Below are the code and all the weights of a small trained network. Each question names an input and a target symbol and asks about switching units off, where a switched-off unit gives its printed mean instead of its output.

import numpy as np


def w(rows, s, z=0):
    codes = np.array(rows[::2]) - 128.0
    scale = np.full(codes.shape[1], s)
    scale[-1] = z or s
    return codes * scale


def f(y):
    return np.maximum(y, 0)


def softmax(a):
    e = np.exp(a - a.max(-1, keepdims=True))
    return e / e.sum(-1, keepdims=True)


def log_softmax(a):
    a = a - a.max(-1, keepdims=True)
    return a - np.log(np.exp(a).sum(-1, keepdims=True))


def net(x, mask):
    ids = ['ΓΞΣΩαβεζηθλπτ'.index(c) for c in x.split()]
    T = len(ids)
    res = E[ids] + P[:T]
    q, k, v = (res @ M[0].T for M in (Q, K, V))
    z = softmax(np.where(np.tri(T) > 0, q @ k.T / 2**0.5, -1e9)) @ v
    res = res + np.where(mask[0], z, O[0][:, -1]) @ O[0][:, :-1]
    y = f(res @ A[0][:, :-1].T + A[0][:, -1])
    res = res + np.where(mask[1:9], y, B[0][:, -1]) @ B[0][:, :-1]
    return log_softmax(res[-1] @ U[:, :-1].T + U[:, -1])


Q, K, V, O, A, B = {}, {}, {}, {}, {}, {}
E = w([
[123,108,12,138],'Γ',
[69,146,131,104],'Ξ',
[145,108,126,151],'Σ',
[106,177,148,114],'Ω',
[129,122,136,113],'α',
[151,116,111,136],'β',
[140,121,143,121],'ε',
[51,169,158,125],'ζ',
[163,179,19,121],'η',
[106,67,84,237],'θ',
[84,175,178,88],'λ',
[215,160,176,112],'π',
[136,109,198,151],'τ',
],0.011)
P = w([
[159,104,119,97],'0',
[29,226,164,255],'1',
[86,66,135,93],'2',
[156,121,140,107],'3',
[30,223,159,245],'4',
[75,34,152,90],'5',
[147,115,158,111],'6',
[31,212,134,230],'7',
[69,29,112,84],'8',
[141,135,129,111],'9',
],0.0063)
Q[0] = w([
[105,18,99,3],'h1',
[33,63,141,155],'h1',
],0.014)
K[0] = w([
[122,159,6,158],'h1',
[116,58,76,169],'h1',
],0.018)
V[0] = w([
[72,46,62,178],'h1',
[95,201,6,75],'h1',
],0.015)
O[0] = w([
[41,30,116,125,252],'h1',
[108,158,3,91,24],'h1',
],0.013,0.0028)
A[0] = w([
[92,139,143,69,111],'n1',
[144,162,112,185,195],'n2',
[86,138,164,60,160],'n3',
[242,52,102,84,175],'n4',
[181,107,155,4,90],'n5',
[163,77,91,148,2],'n6',
[65,176,133,173,74],'n7',
[148,86,139,23,154],'n8',
],0.017,0.0043)
B[0] = w([
[82,105,118,64,207],'n1',
[141,137,163,40,226],'n2',
[195,140,137,56,254],'n3',
[254,102,42,183,195],'n4',
[12,244,155,190,181],'n5',
[110,169,159,37,186],'n6',
[192,99,83,193,238],'n7',
[54,166,131,250,242],'n8',
],0.02,0.0049)
U = w([
[135,197,120,139,1],'Γ',
[70,151,127,201,173],'Ξ',
[85,199,173,85,46],'Σ',
[62,137,105,63,119],'Ω',
[113,136,120,173,139],'α',
[115,118,47,106,198],'β',
[60,26,179,114,159],'ε',
[177,79,71,159,121],'ζ',
[154,102,114,14,199],'η',
[170,2,85,175,128],'θ',
[200,120,82,38,152],'λ',
[131,188,171,25,65],'π',
[151,100,238,168,153],'τ',
],0.0074,0.0059)

Each question gives the input, a string of symbols that net reads in full, and the target symbol t.
The units are the heads (2 rows each of Q, K, V and O) and the neurons (one row each of A and B). Each row of codes is followed by its name. A weight is (code - 128) times the scale printed after its matrix; where a second scale follows, it is the last column's (O, A, B and U).
mask holds one flag per unit, heads first, then neurons. A switched-off unit (its flag False) gives its mean, the last column of its rows in O or B, instead of its output. The means were averaged over made-up inputs and are rounded, as every weight is.
A unit's drop is (log p(t) with every unit on - log p(t) with that unit switched off) / (log p(t) with every unit on - log p(t) with every unit switched off).
The circuit of an input: a set's keep is (log p(t) with only the set's units on - log p(t) with every unit switched off) / (log p(t) with every unit on - log p(t) with every unit switched off). Starting from all 9 units, units are removed one at a time, each time the one whose removal leaves the highest keep (on an exact tie, the one counted first), for as long as the keep stays at least 0.8.
circuit, biggest first: the units of the circuit, biggest drop first
k most important neurons: the k neurons with the biggest drops, biggest first
drop when u is switched off: that unit's drop, to one decimal
input α τ Σ η β τ τ Γ, target τ: circuit, biggest first -> [h1]
input Σ α α τ Γ ε, target Ω: circuit, biggest first -> [h1, n1, n7]
input α τ β τ π τ τ α θ λ, target Σ: circuit, biggest first -> [n5, h1, n4]
input τ τ η τ η α Γ Γ λ, target Ω: circuit, biggest first -> [n1, h1]
input ζ τ θ ζ θ α η, target λ: circuit, biggest first -> [h1, n8]
input Ξ π τ β τ τ Ξ α ε, target Ξ: 3 most important neurons -> [n8, n5, n2]
input Γ λ β Ξ, target β: 2 most important neurons -> [n8, n2]
input α α α Γ τ Σ, target Ω: 3 most important neurons -> [n6, n7, n1]
input τ θ λ α, target Ξ: circuit, biggest first -> [n8, n5]
input α θ τ Σ θ, target τ: 2 most important neurons -> [n2, n4]
input θ τ Σ η η Σ, target β: 2 most important neurons -> [n4, n5]
input Γ τ α θ, target ε: circuit, biggest first -> [h1, n4]
input θ τ Σ Σ, target θ: 2 most important neurons -> [n4, n5]
input τ Γ α β α α α θ, target θ: 2 most important neurons -> [n7, n5]
input θ θ π τ η ε α, target Ξ: most important neuron -> [n8]
input θ τ Ω θ η θ τ α, target τ: 2 most important neurons -> [n4, n1]
input θ β α λ τ Γ θ τ α ζ, target η: 3 most important neurons -> [n3, n8, n1]
input τ τ α ε Ω Γ, target Ω: 2 most important neurons -> [n6, n8]
input α β λ τ τ τ α η, target τ: drop when n3 is switched off -> 0.2
input Ω α θ α Σ τ, target ε: drop when h1 is switched off -> 0.9
input λ α α ζ τ θ α τ Σ, target ε: drop when n3 is switched off -> 0.0
